Here is a tiny trained network, its code and every weight. The questions are about switching its units off for an input and a target symbol, where a switched-off unit gives its printed mean instead of its output.

import numpy as np


def w(rows, s, z=0):
    codes = np.array(rows[::2]) - 128.0
    scale = np.full(codes.shape[1], s)
    scale[-1] = z or s
    return codes * scale


def f(y):
    return np.maximum(y, 0)


def softmax(a):
    e = np.exp(a - a.max(-1, keepdims=True))
    return e / e.sum(-1, keepdims=True)


def log_softmax(a):
    a = a - a.max(-1, keepdims=True)
    return a - np.log(np.exp(a).sum(-1, keepdims=True))


def net(x, mask):
    ids = ['ΔΞΦΩγεζηθπστ'.index(c) for c in x.split()]
    T = len(ids)
    res = E[ids] + P[:T]
    u = 0
    for l in range(2):
        q, k, v = (res @ M[l].T for M in (Q, K, V))
        z = softmax(np.where(np.tri(T) > 0, q @ k.T / 3**0.5, -1e9)) @ v
        res = res + np.where(mask[u], z, O[l][:, -1]) @ O[l][:, :-1]
        u += 1
        y = f(res @ A[l][:, :-1].T + A[l][:, -1])
        res = res + np.where(mask[u : u + 4], y, B[l][:, -1]) @ B[l][:, :-1]
        u += 4
    return log_softmax(res[-1] @ U[:, :-1].T + U[:, -1])


Q, K, V, O, A, B = {}, {}, {}, {}, {}, {}
E = w([
[72,119,165,95,193,118,113],'Δ',
[112,167,195,83,139,93,245],'Ξ',
[100,114,106,212,79,221,136],'Φ',
[131,235,171,172,173,119,178],'Ω',
[190,54,181,175,153,176,88],'γ',
[115,135,27,66,168,186,210],'ε',
[125,118,181,40,109,150,183],'ζ',
[182,86,74,172,116,73,197],'η',
[229,225,49,71,97,141,162],'θ',
[95,185,101,152,177,135,116],'π',
[34,138,102,162,178,87,179],'σ',
[119,183,178,68,135,188,132],'τ',
],0.012)
P = w([
[69,128,175,127,114,62,98],'0',
[72,117,205,145,136,130,159],'1',
[130,141,125,108,206,83,115],'2',
[99,98,207,139,167,184,214],'3',
[167,132,108,106,228,104,128],'4',
[124,90,208,140,174,227,238],'5',
[208,128,76,98,254,113,130],'6',
[128,76,197,139,177,255,249],'7',
],0.0083)
Q[0] = w([
[99,114,230,175,215,229,254],'0.h0',
[159,119,130,159,48,62,3],'0.h0',
[75,73,179,214,28,214,140],'0.h0',
],0.0082)
K[0] = w([
[254,62,52,179,126,181,135],'0.h0',
[58,168,199,149,95,41,68],'0.h0',
[87,74,81,233,39,172,93],'0.h0',
],0.0091)
V[0] = w([
[95,195,224,207,137,232,24],'0.h0',
[254,29,170,248,42,55,72],'0.h0',
[175,47,194,86,186,91,26],'0.h0',
],0.0067)
O[0] = w([
[132,164,141,71,255,184,119,151],'0.h0',
[231,85,109,159,158,155,220,4],'0.h0',
[199,63,116,147,165,143,57,33],'0.h0',
],0.0087,0.004)
A[0] = w([
[118,63,155,31,98,59,48,202],'0.n0',
[98,156,164,84,161,8,149,113],'0.n1',
[106,158,167,173,49,187,146,2],'0.n2',
[127,229,106,33,71,137,2,169],'0.n3',
],0.0072,0.0045)
B[0] = w([
[173,17,167,19,139,135,119,192],'0.n0',
[67,140,215,121,132,6,186,244],'0.n1',
[128,21,1,81,79,45,39,163],'0.n2',
[178,166,72,51,191,157,78,254],'0.n3',
],0.0063,0.0054)
Q[1] = w([
[129,98,128,165,13,136,134],'1.h0',
[225,119,33,148,132,72,54],'1.h0',
[196,2,132,75,91,127,111],'1.h0',
],0.0062)
K[1] = w([
[171,160,79,103,146,81,111],'1.h0',
[126,92,254,107,143,96,127],'1.h0',
[128,141,140,131,185,65,119],'1.h0',
],0.0083)
V[1] = w([
[42,21,182,157,169,141,137],'1.h0',
[139,126,130,136,242,3,128],'1.h0',
[201,182,199,4,170,77,240],'1.h0',
],0.0048)
O[1] = w([
[92,2,98,86,159,86,200,180],'1.h0',
[189,115,45,161,146,41,71,179],'1.h0',
[251,125,145,96,75,42,103,254],'1.h0',
],0.0057,0.0046)
A[1] = w([
[63,119,224,208,35,146,11,177],'1.n0',
[64,154,71,155,195,46,23,127],'1.n1',
[154,121,3,151,154,89,18,255],'1.n2',
[202,133,89,73,123,190,112,170],'1.n3',
],0.007,0.0045)
B[1] = w([
[94,234,15,43,90,194,205,151],'1.n0',
[116,73,48,254,124,117,51,254],'1.n1',
[54,164,232,159,47,249,164,228],'1.n2',
[160,181,114,159,188,92,194,191],'1.n3',
],0.007,0.0063)
U = w([
[130,42,156,121,167,122,76,109],'Δ',
[125,129,201,116,114,59,173,7],'Ξ',
[51,144,192,147,138,216,199,230],'Φ',
[155,217,153,197,191,65,144,67],'Ω',
[204,84,159,168,206,145,151,148],'γ',
[73,110,49,60,50,133,132,99],'ε',
[184,79,123,40,112,116,138,157],'ζ',
[164,74,109,177,50,100,209,254],'η',
[153,255,125,101,61,135,179,71],'θ',
[101,146,137,203,143,173,60,97],'π',
[85,72,61,182,160,73,161,52],'σ',
[169,175,142,65,167,159,76,113],'τ',
],0.0096,0.005)

Each question gives the input, a string of symbols that net reads in full, and the target symbol t.
The units are the heads (3 rows each of Q, K, V and O) and the neurons (one row each of A and B). Each row of codes is followed by its name. A weight is (code - 128) times the scale printed after its matrix; where a second scale follows, it is the last column's (O, A, B and U).
mask holds one flag per unit, layer by layer, with each layer's heads first. A switched-off unit (its flag False) gives its mean, the last column of its rows in O or B, instead of its output. The means were averaged over made-up inputs and are rounded, as every weight is.
A unit's drop is (log p(t) with every unit on - log p(t) with that unit switched off) / (log p(t) with every unit on - log p(t) with every unit switched off).
The circuit of an input: a set's keep is (log p(t) with only the set's units on - log p(t) with every unit switched off) / (log p(t) with every unit on - log p(t) with every unit switched off). Starting from all 10 units, units are removed one at a time, each time the one whose removal leaves the highest keep (on an exact tie, the one counted first), for as long as the keep stays at least 0.8.
units of the circuit, in order: the units of the circuit, biggest drop first
top k neurons: the k neurons with the biggest drops, biggest first
k most important neurons of layer l: the k neurons of layer l with the biggest drops, biggest first
drop of u: that unit's drop, to one decimal
input Ω θ τ Ω, target θ: units of the circuit, in order : [1.h0; 1.n0; 0.h0]
input π Ω Ω σ, target σ: top 2 neurons : [1.n1; 1.n2]
input Δ γ ε σ, target ε: top 2 neurons : [1.n0; 0.n3]
input Δ π ε ζ η Ω Φ, target Φ: units of the circuit, in order : [1.n2]
input σ ε ε Ω, target ε: units of the circuit, in order : [0.h0; 0.n2]
input τ η Φ ζ σ θ Δ Ξ, target θ: top 2 neurons : [1.n0; 0.n3]
input Φ ε τ ε Ξ, target Ξ: top 3 neurons : [0.n1; 0.n0; 0.n3]
input Ξ σ Δ Φ Ω ε γ ζ, target γ: 2 most important neurons of layer 1 : [1.n2; 1.n3]
input η ε σ π, target ε: units of the circuit, in order : [0.h0; 1.n0; 0.n2]
input η Φ θ σ Δ Ξ, target θ: units of the circuit, in order : [0.h0; 1.h0; 0.n3; 1.n0]
input τ π θ γ Δ Φ η, target η: units of the circuit, in order : [0.h0; 1.n2; 0.n3]
input Φ ζ π π τ, target τ: units of the circuit, in order : [0.h0; 0.n3]
input Ξ ζ τ Φ Ω Φ Δ, target Δ: top 2 neurons : [1.n1; 0.n0]
input ζ σ Ω Ω π Ω, target Ω: units of the circuit, in order : [1.h0; 1.n2]
input π Ξ θ π π, target π: units of the circuit, in order : [1.n1; 1.n2; 0.h0]
input ε η σ Δ, target η: units of the circuit, in order : [0.h0]
input τ Φ Φ π ε Ξ, target ε: units of the circuit, in order : [0.h0; 0.n2]
input σ σ Φ τ η Ω θ τ, target θ: units of the circuit, in order : [1.h0; 0.h0; 1.n0]
input τ Δ ε, target ε: 2 most important neurons of layer 1 : [1.n2; 1.n1]
input σ σ γ ζ, target γ: units of the circuit, in order : [0.h0]
input γ σ η Ξ ε π, target ε: units of the circuit, in order : [0.h0; 1.n0]
input Ξ Δ σ Φ Φ τ θ σ, target θ: units of the circuit, in order : [0.h0; 1.h0; 0.n3; 1.n0]
input ζ Δ Ξ, target Ξ: top 3 neurons : [0.n1; 0.n0; 0.n2]
input τ Φ Δ, target Δ: top 3 neurons : [0.n0; 1.n1; 0.n1]
input Ω Ω Δ ζ, target ζ: 2 most important neurons of layer 0 : [0.n0; 0.n1]
input Ω η ζ, target ζ: top 2 neurons : [0.n0; 1.n1]
input σ Ω η ζ, target η: drop of 0.h0 : 0.8
input π π Ξ σ η, target η: drop of 1.h0 : 0.3
input σ Φ Ω π ε η σ Ω, target η: drop of 0.h0 : 1.3
input Φ γ Δ ζ π Ω σ Ω, target γ: drop of 0.n0 : -0.1
